What each symbol does to the items:
from | θ ω χ κ ε τ
w866 | w146 w976 w92 w323 w852 w729
w751 | w166 w379 w230 w236 w269 w672
w349 | w907 w416 w516 w690 w461 w269
w419 | w953 w5 w906 w976 w804 w566
w574 | w549 w857 w592 w165 w596 w743
w729 | w165 w906 w986 w92 w866 w5
w802 | w416 w311 w442 w453 w747 w233
w807 | w10 w690 w803 w793 w737 w589
w595 | w516 w442 w561 w73 w507 w311
w857 | w797 w932 w566 w419 w953 w545
w61 | w568 w344 w737 w405 w167 w10
w852 | w869 w902 w323 w384 w414 w866
w466 | w793 w575 w750 w836 w206 w960
w510 | w35 w146 w997 w563 w721 w398
w165 | w596 w419 w729 w866 w146 w592
w40 | w88 w510 w869 w478 w379 w273
w398 | w20 w165 w804 w997 w510 w953
w568 | w849 w750 w61 w167 w659 w575
w337 | w755 w206 w659 w6 w513 w849
w230 | w751 w478 w497 w311 w236 w721
w273 | w580 w398 w146 w869 w40 w596
w927 | w306 w960 w575 w568 w849 w507
w708 | w80 w793 w849 w337 w755 w306
w146 | w273 w804 w866 w852 w869 w165
w461 | w978 w589 w690 w306 w344 w349
w442 | w802 w703 w610 w907 w453 w313
w258 | w405 w849 w206 w958 w492 w793
w589 | w303 w516 w747 w803 w807 w416
w80 | w836 w737 w708 w755 w211 w344
w127 | w290 w559 w743 w574 w549 w501
w10 | w575 w461 w807 w737 w61 w303
w416 | w212 w236 w802 w747 w589 w330
w105 | w915 w672 w379 w330 w159 w88
w690 | w461 w747 w507 w927 w306 w516
w497 | w230 w414 w915 w703 w311 w563
w960 | w803 w73 w978 w750 w466 w453
w269 | w610 w330 w236 w516 w349 w751
w379 | w105 w721 w478 w233 w330 w40
w836 | w206 w61 w80 w211 w501 w750
w610 | w442 w159 w269 w349 w907 w166
w88 | w226 w35 w40 w379 w105 w580
w323 | w852 w580 w35 w672 w384 w92
w596 | w780 w953 w165 w146 w273 w574
w997 | w510 w866 w902 w226 w563 w804
w575 | w927 w978 w10 w61 w568 w73
w5 | w592 w290 w625 w986 w729 w513
w563 | w721 w852 w226 w915 w497 w997
w313 | w233 w915 w166 w610 w442 w414
w167 | w659 w80 w405 w545 w559 w61
w747 | w589 w595 w453 w960 w803 w802
w869 | w40 w997 w852 w414 w478 w146
w290 | w566 w6 w127 w549 w906 w958
w976 | w804 w986 w780 w580 w902 w906
w20 | w92 w596 w398 w510 w35 w977
w561 | w595 w610 w212 w303 w73 w703
w902 | w997 w92 w580 w88 w226 w976
w384 | w414 w88 w672 w751 w166 w323
w405 | w167 w708 w258 w492 w545 w737
w6 | w513 w501 w559 w797 w625 w659
w35 | w323 w273 w510 w721 w672 w20
w516 | w349 w802 w595 w507 w690 w236
w797 | w625 w743 w857 w953 w977 w559
w958 | w492 w659 w501 w127 w290 w206
w306 | w344 w803 w927 w849 w708 w690
w212 | w561 w269 w416 w589 w303 w159
w625 | w5 w127 w797 w977 w986 w6
w549 | w906 w797 w574 w596 w780 w127
w73 | w507 w907 w303 w10 w575 w561
w592 | w574 w566 w5 w729 w165 w932
w672 | w384 w40 w721 w230 w751 w35
w580 | w902 w20 w273 w40 w88 w780
w559 | w6 w211 w545 w857 w797 w167
w303 | w73 w349 w589 w807 w10 w212
w236 | w269 w233 w311 w595 w516 w230
w566 | w857 w513 w290 w906 w419 w492
w159 | w703 w751 w330 w416 w212 w105
w737 | w61 w306 w793 w258 w405 w807
w226 | w563 w323 w88 w105 w915 w902
w780 | w976 w977 w596 w273 w580 w549
w755 | w211 w258 w337 w513 w932 w708
w501 | w958 w167 w211 w743 w127 w836
w311 | w236 w313 w703 w561 w595 w497
w513 | w932 w958 w6 w625 w5 w337
w978 | w960 w303 w461 w344 w750 w907
w907 | w453 w212 w349 w461 w978 w610
w986 | w729 w549 w977 w20 w92 w625
w659 | w337 w836 w167 w559 w6 w568
w906 | w419 w625 w549 w780 w976 w290
w92 | w866 w780 w20 w35 w323 w986
w849 | w708 w466 w568 w659 w337 w927
w703 | w311 w166 w159 w212 w561 w915
w206 | w258 w568 w836 w501 w958 w466
w211 | w501 w405 w755 w932 w743 w80
w804 | w398 w729 w976 w902 w997 w419
w507 | w690 w453 w73 w575 w927 w595
w478 | w379 w563 w414 w313 w233 w869
w977 | w986 w574 w953 w398 w20 w797
w414 | w478 w226 w384 w166 w313 w852
w803 | w807 w507 w960 w466 w793 w747
w545 | w559 w755 w492 w566 w857 w405
w166 | w313 w105 w751 w269 w610 w384
w793 | w737 w927 w466 w206 w258 w803
w953 | w977 w592 w419 w804 w398 w857
w932 | w743 w492 w513 w5 w592 w755
w330 | w159 w230 w233 w802 w416 w379
w750 | w466 w10 w344 w80 w836 w978
w492 | w545 w337 w958 w290 w566 w258
w915 | w497 w384 w105 w159 w703 w226
w233 | w330 w497 w313 w442 w802 w478
w344 | w750 w807 w306 w708 w80 w461
w721 | w672 w869 w563 w497 w230 w510
w743 | w127 w545 w932 w592 w574 w211
w453 | w747 w561 w907 w978 w960 w442

The rows follow the links: the fewer symbols apart two items are, the more alike their rows tend to be.

Each row is also shifted at random along 4 hidden directions that mean nothing.

Some items, each with a row of numbers:
w958	[-459,-249,-251,165,10,-242,61,318,-134,-462,287,-190,91,622,-285,135,6,-294,-727,154,286,-169,89,140,-558,28,185,148,-157,264,529,-217,-474,303,-328]
w211	[679,-327,33,-73,19,-141,52,382,183,-468,374,-276,267,263,258,49,-182,226,-292,-408,254,-368,160,79,-265,54,71,283,-213,497,170,145,-104,137,-203]
w492	[73,-39,-20,-32,94,-143,105,311,92,-455,311,-16,468,577,-214,204,-431,129,-299,-301,361,-237,49,82,-382,32,319,-312,-63,482,391,-79,-656,283,-254]
w580	[155,37,234,459,179,273,-129,-173,535,490,100,204,246,55,-383,235,-332,-227,-68,504,-546,384,-722,146,-397,-328,193,-296,-131,-76,-135,162,-46,-219,-64]
w625	[-145,478,-308,-431,181,-183,262,193,98,-441,114,-56,-8,397,-189,28,-169,68,118,-25,94,5,-145,512,348,-263,-154,154,-86,267,356,-319,-48,156,-206]
w405	[-673,-327,33,5,34,-144,-41,408,78,-385,355,-126,388,261,310,138,-354,61,-245,-680,282,-665,315,-202,-428,217,138,313,-308,502,-184,146,-262,-16,-38]
w575	[-748,-195,60,186,-125,-30,-170,236,-581,-21,-28,260,-30,-584,-93,208,237,-353,-293,161,123,-325,210,-183,104,528,-423,-128,-10,-85,-157,-20,51,179,-257]
w780	[-108,275,-213,-22,162,-36,-18,223,450,109,-14,124,-62,-64,-180,80,-186,-273,317,348,-316,157,-438,391,302,-573,-248,120,-383,-152,-3,-110,255,-203,42]
w330	[754,7,-38,-106,-145,45,72,-578,-9,264,-326,-58,-259,105,52,-516,314,169,131,-114,48,160,438,-256,31,1,311,121,350,-311,-75,35,-4,-61,458]
w236	[729,25,-14,-244,-110,18,-27,-407,-109,392,-443,-218,-255,138,342,-348,-149,243,289,-296,101,107,410,-446,52,30,441,279,326,36,-381,-40,119,-88,353]
w743	[-317,163,-306,-229,139,-245,218,214,-88,-487,216,-304,-86,634,-65,95,-78,-49,-395,81,190,-18,-37,399,-113,-56,-18,423,-64,440,473,-299,-110,274,-345]
w977	[425,380,-337,-46,195,-151,89,102,257,54,-28,119,-142,112,-574,58,-142,-509,-87,747,-343,222,-346,591,265,-391,-249,290,-264,-70,283,-298,155,36,-213]
w596	[-53,347,-159,-365,215,-30,47,302,556,-58,32,-60,-89,-112,357,35,-355,146,656,-190,-304,-13,-351,375,579,-597,-325,457,-400,83,-308,32,585,-370,178]
w165	[-667,445,-254,-247,201,-83,23,285,390,-108,-3,133,-37,42,-71,38,-314,-80,532,-5,-234,17,-326,337,430,-568,-213,165,-369,-49,-67,-153,162,-222,128]
w915	[683,-115,57,158,-143,194,200,-790,149,240,-80,-35,-275,40,-141,-471,752,79,-249,252,-203,358,184,42,-164,49,76,125,351,-502,227,184,74,-114,352]
w595	[-632,-74,-309,95,-266,-173,-245,67,-761,185,-574,-85,-484,-52,-31,-68,200,-356,106,304,336,304,195,-527,54,22,289,-339,244,-419,114,-428,-108,276,62]
w803	[-472,-194,-20,114,-245,-68,-205,310,-662,-137,-126,253,-148,-763,-47,165,431,-223,-10,211,244,-143,193,-189,356,351,-504,-532,57,-333,100,-38,101,243,-158]
w311	[-494,96,-221,31,-167,-58,-50,-447,-326,341,-518,-30,-257,376,-190,-335,55,-130,24,-9,157,188,437,-458,-193,52,567,-6,351,-287,-48,-272,-359,54,380]
w206	[-432,-502,-124,273,-119,-172,-73,472,-20,-473,325,126,308,-39,-148,49,173,-194,-401,-207,331,-549,317,-87,-365,174,-134,-100,-345,-52,240,82,-432,124,-26]
w750	[-165,-298,42,373,-130,-17,-201,241,-378,-15,104,478,319,-556,-545,222,171,-544,-440,288,113,-384,236,-130,-115,514,-364,-421,-108,-159,74,42,-366,223,-235]
w501	[930,-409,-85,139,-62,-211,71,309,96,-483,331,-219,103,271,-108,21,171,-104,-596,178,251,-139,73,227,-313,5,-28,177,-185,147,606,-9,-151,277,-292]
w545	[105,-111,-220,56,-90,-196,141,389,22,-705,339,100,299,392,-418,54,143,36,-257,12,462,-85,-28,239,-189,-202,56,-628,-119,-40,853,-202,-726,401,-197]
w729	[-315,419,-307,-228,194,-108,68,270,371,-50,4,93,-22,33,-116,26,-273,-162,412,116,-233,76,-306,426,414,-540,-228,209,-329,-28,3,-182,188,-177,14]
w306	[-282,-138,218,105,-37,57,-146,239,-357,22,64,362,374,-572,-80,290,-121,-133,-109,-189,98,-491,254,-186,65,595,-306,-277,-18,160,-332,145,-112,96,-223]
w986	[408,512,-182,-216,232,-23,41,198,448,68,12,192,158,77,-342,119,-488,-150,320,240,-328,104,-354,451,387,-433,-138,41,-197,114,-26,-149,40,-126,-93]
w497	[-535,-85,-150,130,-175,82,167,-751,-73,149,-141,-141,-479,274,-90,-515,812,-24,-299,201,-87,260,282,-25,-220,17,97,331,283,-539,219,28,36,-118,418]
w513	[522,6,-85,-269,152,-202,228,214,72,-485,269,-398,10,522,166,92,-181,165,-324,-96,143,-102,-18,362,-87,-38,5,513,-53,590,292,-131,73,202,-352]
w80	[142,-440,127,111,-5,-74,-53,353,88,-220,290,38,375,-166,170,158,-155,-44,-323,-416,157,-678,351,-127,-289,328,-126,281,-292,333,-209,272,-97,7,-85]
w866	[-9,85,44,384,126,130,-123,11,464,347,21,216,132,-43,-412,157,-152,-367,46,604,-459,381,-676,240,-164,-508,-2,-290,-271,-288,87,17,-27,-192,-11]
w793	[-106,-263,227,-113,-138,52,-93,468,-12,-392,246,361,482,-727,299,66,14,333,403,-810,315,-756,407,-173,356,286,-419,-410,-248,-28,-250,380,-73,-56,148]
w453	[-505,77,32,-158,-114,-53,-213,184,-688,145,-428,-140,-225,-240,438,125,-241,99,426,-239,295,84,139,-543,287,205,175,-302,242,60,-336,-221,113,127,0]
w807	[-261,-244,27,193,-192,-38,-186,251,-646,-14,-91,199,-194,-733,-48,198,405,-359,-213,357,113,-168,184,-126,262,504,-477,-186,42,-227,-11,-35,207,211,-281]
w212	[245,24,-56,-211,-189,-87,-208,-60,-433,256,-538,-170,-289,-89,352,-137,-128,110,417,-208,262,142,276,-525,228,32,363,-153,285,-63,-260,-206,70,92,197]
w610	[342,-42,-200,-169,-243,-121,-62,-230,-317,227,-522,-280,-479,7,348,-385,180,82,265,-94,201,187,401,-445,188,-59,284,185,272,-263,-120,-144,199,-1,358]
w20	[-255,238,14,23,183,114,-83,180,564,155,75,201,214,-67,12,176,-403,31,553,-24,-336,133,-587,197,163,-592,-35,-209,-339,-82,-187,110,87,-332,169]
w516	[176,-29,-41,-46,-120,-95,-243,-13,-625,368,-529,-175,-336,-123,201,16,-168,-156,154,172,173,223,178,-522,103,187,301,-112,322,13,-241,-272,111,177,-63]
w561	[-227,104,-129,59,-185,-61,-242,-27,-632,337,-578,84,-98,45,-201,-29,-202,-183,236,133,334,251,197,-612,-32,92,545,-704,353,-248,-27,-387,-429,310,72]
w751	[44,-42,-81,98,-176,77,149,-718,-38,253,-226,-46,-346,210,-229,-522,658,-49,-260,236,-38,286,339,-75,-180,21,213,116,309,-548,203,5,-112,-70,372]
w478	[-500,-11,116,10,-104,245,199,-597,236,-31,72,-3,-188,81,158,-424,719,445,157,-265,-56,195,66,9,-29,-91,41,-114,256,-487,129,289,2,-243,507]
w384	[-1055,-167,-16,107,-87,180,189,-587,107,-41,54,-321,-603,135,323,-431,944,197,-170,55,-163,233,-21,109,-155,-61,-121,504,109,-459,139,236,394,-273,427]
w690	[-217,31,240,-144,45,46,-241,122,-640,291,-251,-76,-28,-441,401,313,-405,16,132,-133,60,-136,164,-445,181,574,-60,-20,260,458,-623,-45,302,105,-281]

In each set, the symbols that take the first to the second take the third to the fourth, perhaps in another order. Give the fourth.
Answer with the item's name.
A [80,-71,-184,-121,-318,-150,-181,146,-557,-25,-533,-79,-414,-363,283,-172,257,99,569,-85,429,237,226,-507,457,-112,140,-512,226,-480,97,-258,72,194,228]
B [1070,87,17,-169,-122,59,-3,-425,-18,352,-412,-5,-68,67,95,-350,-103,242,350,-301,139,162,404,-427,124,-21,447,-135,359,-149,-191,-6,-116,-18,381]
C [1188,-635,73,204,-213,-84,-72,378,68,-283,266,141,98,-710,36,-25,514,-164,-323,73,135,-478,350,75,110,268,-594,164,-323,-215,142,350,232,69,-100]
D w575

A [950,-503,120,205,-215,-20,-51,466,171,-422,379,485,544,-578,-187,-11,230,47,-18,-303,337,-524,294,-48,83,164,-352,-692,-319,-302,260,347,-432,129,33]
B [-287,-375,0,280,-102,-82,-63,447,56,-424,306,346,585,-48,-350,94,-16,-108,-255,-320,398,-548,313,-134,-328,129,12,-543,-290,-39,286,87,-727,168,12]
C [-178,1,165,48,-31,0,-252,81,-721,343,-306,9,-102,-363,57,310,-207,-247,-115,249,57,6,53,-400,81,513,-4,-138,282,240,-354,-190,164,208,-335]
D w978

A [170,512,-304,-172,310,-133,97,28,130,83,-32,80,23,401,-632,117,-406,-422,-183,572,-270,192,-251,558,100,-201,-41,299,-108,294,147,-372,-51,90,-335]
B [605,263,-119,-274,127,-148,266,200,136,-506,247,28,280,382,-358,114,-207,203,-45,-42,233,33,-135,432,86,-158,23,-349,-17,271,602,-233,-404,322,-286]
C [214,30,160,126,196,164,-83,45,620,272,113,-78,-12,-102,256,120,-234,67,309,131,-493,218,-640,204,19,-471,-82,235,-286,-2,-309,268,460,-402,114]
D w729

A [552,-533,85,189,-31,-90,-58,362,118,-259,302,39,325,-70,6,76,-44,-138,-502,-157,176,-529,309,-34,-374,238,-125,224,-295,252,11,250,-163,56,-150]
B [-419,-56,158,128,-22,-14,-213,110,-695,274,-156,78,-78,-487,-53,324,-97,-365,-262,275,43,-116,136,-278,35,620,-246,-15,149,176,-343,-113,186,187,-395]
C [434,-32,-3,-97,-159,-84,-235,44,-598,273,-478,-193,-356,-294,311,3,-83,-13,263,50,222,228,151,-498,262,143,170,-174,280,-26,-190,-187,223,180,-27]
D w751

A [-114,6,-54,-236,-192,-118,-213,138,-569,89,-494,-225,-376,-243,510,-67,-51,160,530,-265,350,132,216,-547,361,18,184,-198,263,-76,-238,-209,199,94,174]
B [373,-27,-82,-188,-234,-127,-182,73,-494,147,-479,-193,-372,-277,412,-93,-7,121,467,-97,302,199,233,-493,377,5,191,-203,248,-135,-142,-179,205,118,129]
C [-178,-122,-50,239,-184,165,199,-749,82,172,-54,-59,-443,150,-191,-460,976,-23,-381,381,-193,375,86,145,-211,28,-8,155,273,-624,321,160,104,-100,297]
D w478

A [-132,-450,7,102,-8,-136,-25,433,101,-383,348,-109,267,57,208,63,-65,-30,-385,-416,270,-610,317,-88,-341,187,-74,318,-347,282,-21,189,-149,15,-83]
B [-169,-55,312,106,-9,142,-140,227,-289,67,95,549,616,-576,-214,307,-345,-57,36,-319,110,-500,255,-269,54,575,-174,-651,-13,204,-367,174,-376,133,-188]
C [-33,-448,-110,136,-158,-186,-8,496,83,-652,364,38,299,78,-6,18,163,61,-250,-318,469,-431,237,-26,-223,-46,-62,-208,-313,-15,462,78,-447,152,3]
D w466

A [987,-78,-73,-140,-221,-97,-119,-158,-310,285,-545,-178,-380,-136,213,-257,67,81,310,1,216,261,336,-433,254,-11,285,-75,290,-274,-96,-136,166,112,244]
B [-247,189,282,-204,-12,81,-233,102,-589,277,-345,67,183,-307,361,293,-676,254,516,-477,212,-1,81,-623,230,389,276,-536,333,378,-599,-125,-111,149,-110]
C [-278,-39,266,398,39,272,-45,-224,463,206,216,165,165,-28,-155,49,133,101,150,229,-344,355,-655,89,-259,-348,86,-569,-73,-342,103,267,-61,-222,145]
D w384

A [246,550,-197,-392,254,-121,225,135,167,-273,118,12,121,371,-247,100,-417,72,80,24,-37,22,-161,510,297,-250,-98,140,-51,417,229,-292,-64,121,-256]
B [-506,523,-171,-170,357,-36,10,172,387,157,-33,151,177,240,-204,194,-711,-176,350,45,-339,26,-389,297,181,-431,15,230,-279,270,-268,-208,52,-200,-8]
C [856,347,-262,-299,92,-172,265,185,156,-378,183,11,42,229,-360,47,-51,60,-44,251,60,114,-174,609,354,-265,-175,8,-66,173,525,-257,-59,244,-305]
D w986

A [300,-555,20,199,-199,-137,-57,458,25,-423,294,161,243,-424,86,31,296,-103,-236,-219,274,-575,369,-53,-26,217,-388,37,-386,-111,121,276,-59,23,-17]
B [-911,-58,112,52,-72,-24,-184,228,-670,67,-148,93,-86,-539,165,288,31,-203,-83,-23,111,-262,182,-295,171,535,-305,-38,64,118,-309,-50,161,135,-243]
C [1398,-25,50,-300,-168,-10,-81,-195,-100,269,-462,-186,-210,-196,442,-305,-147,396,552,-381,171,177,329,-455,350,-29,345,-29,329,-43,-321,4,211,-19,331]
D w915

A [367,-603,-48,310,-119,-154,-102,285,-53,-157,248,-4,96,-169,-99,83,208,-426,-766,205,92,-483,340,25,-382,357,-274,478,-316,97,70,173,3,94,-220]
B [-331,-438,-31,436,-128,-78,-180,250,-302,-44,120,263,126,-351,-434,122,301,-666,-746,397,106,-444,339,-50,-328,501,-360,73,-221,-143,91,53,-203,159,-246]
C [66,624,-262,-303,230,-116,176,183,231,-173,60,230,217,270,-485,85,-447,-33,231,94,-78,67,-248,517,322,-346,-91,-129,-128,210,245,-313,-226,102,-210]
D w797

A [69,-433,41,35,-67,-131,-3,485,185,-463,380,32,407,21,156,76,-93,137,-193,-514,370,-599,303,-62,-239,82,-51,-5,-310,205,107,214,-274,35,-4]
B [110,357,-195,-542,278,-195,295,173,66,-363,174,-419,-120,508,285,72,-316,215,-57,-157,-12,-77,-79,495,234,-77,-153,843,-77,703,35,-231,353,53,-303]
C [396,-2,248,-52,-96,66,-196,207,-565,120,-185,193,84,-725,173,270,-128,61,223,-80,136,-86,88,-324,402,456,-208,-521,217,78,-293,10,156,188,-244]
D w80

A [-625,559,-196,-61,334,-62,7,123,309,244,-56,178,199,351,-429,238,-743,-374,180,237,-370,72,-394,300,28,-378,81,158,-247,230,-234,-252,-84,-143,-104]
B [-601,305,130,132,240,171,-116,117,550,280,61,299,415,104,-226,245,-683,-35,451,-31,-384,143,-599,51,-69,-497,211,-390,-252,40,-280,61,-164,-287,106]
C [300,-323,69,400,-192,212,51,-245,412,-79,240,-30,-389,-348,82,-214,1051,88,31,524,-294,506,-574,315,66,-466,-399,-253,-124,-886,529,365,439,-257,239]
D w672

A [-1079,15,229,186,103,292,157,-705,179,263,99,-144,-119,421,131,-179,314,174,-268,-42,-327,213,-104,-11,-491,111,247,312,255,-69,-161,228,68,-298,253]
B [-41,-65,244,201,-54,340,137,-559,370,80,166,31,-54,-24,51,-269,625,396,61,-28,-185,329,-243,100,-139,-126,7,-287,183,-465,188,346,36,-228,314]
C [344,-539,-35,11,-81,-196,3,460,115,-544,354,-159,168,20,264,3,145,57,-316,-330,321,-467,261,17,-208,49,-133,302,-366,156,202,188,-87,100,-35]
D w405

A [-613,-553,-102,269,-187,-191,-109,441,-203,-385,213,122,43,-290,-23,8,435,-392,-491,-2,231,-568,410,-37,-205,279,-404,230,-375,-178,163,102,-87,81,-31]
B [170,-350,114,137,12,-92,-41,340,130,-285,335,15,497,268,-31,167,-375,-4,-409,-360,195,-479,215,-75,-501,226,160,131,-255,454,-7,123,-415,137,-194]
C [356,-28,140,-229,-170,2,-170,282,-555,14,-273,-4,-135,-674,529,115,-28,318,604,-293,305,6,113,-407,586,209,-153,-467,210,-37,-241,-32,292,142,-24]
D w803

A [-952,60,131,93,-50,283,148,-686,168,112,50,5,-105,266,41,-325,487,298,-45,-175,-146,190,3,-28,-283,23,180,-45,272,-325,-20,227,-107,-233,355]
B [-745,-45,177,476,13,298,94,-680,173,340,117,76,-44,293,-394,-103,450,-97,-418,397,-377,424,-325,90,-581,-8,222,-228,229,-362,159,170,-221,-114,136]
C [-29,207,-184,-36,146,-43,-36,242,465,66,-16,-18,-151,-111,32,28,-114,-169,369,304,-359,164,-483,385,347,-579,-295,317,-392,-167,-66,-36,472,-282,118]
D w729

A [-1069,-21,259,90,15,291,165,-564,244,84,136,-144,-213,183,294,-244,496,371,21,-203,-256,172,-175,3,-257,-41,89,132,171,-203,-70,291,162,-331,350]
B [-437,60,300,99,13,357,187,-701,277,167,112,61,101,184,17,-240,371,389,32,-245,-205,228,-90,-20,-287,-15,226,-221,296,-245,-10,306,-193,-250,332]
C [-38,-71,-51,83,-152,-124,-288,-10,-766,365,-506,-210,-419,-161,109,123,-66,-284,-39,341,120,242,140,-477,46,283,202,-21,304,0,-199,-342,191,219,-166]
D w747

A [-350,96,-195,-194,27,-158,179,402,88,-767,328,74,388,463,-140,92,-177,340,62,-461,493,-187,-6,214,-24,-206,135,-571,-81,172,637,-192,-673,321,-111]
B [4,-544,-271,64,-144,-343,62,445,-50,-629,325,-384,-201,289,174,-27,471,-133,-569,93,363,-232,186,185,-301,-48,-162,530,-308,39,538,-30,30,175,-184]
C [-604,-215,103,46,-98,-42,-137,282,-481,-49,27,169,-18,-638,137,182,202,-215,-133,-89,134,-430,284,-150,191,526,-469,61,-58,30,-261,105,182,53,-179]
D w978

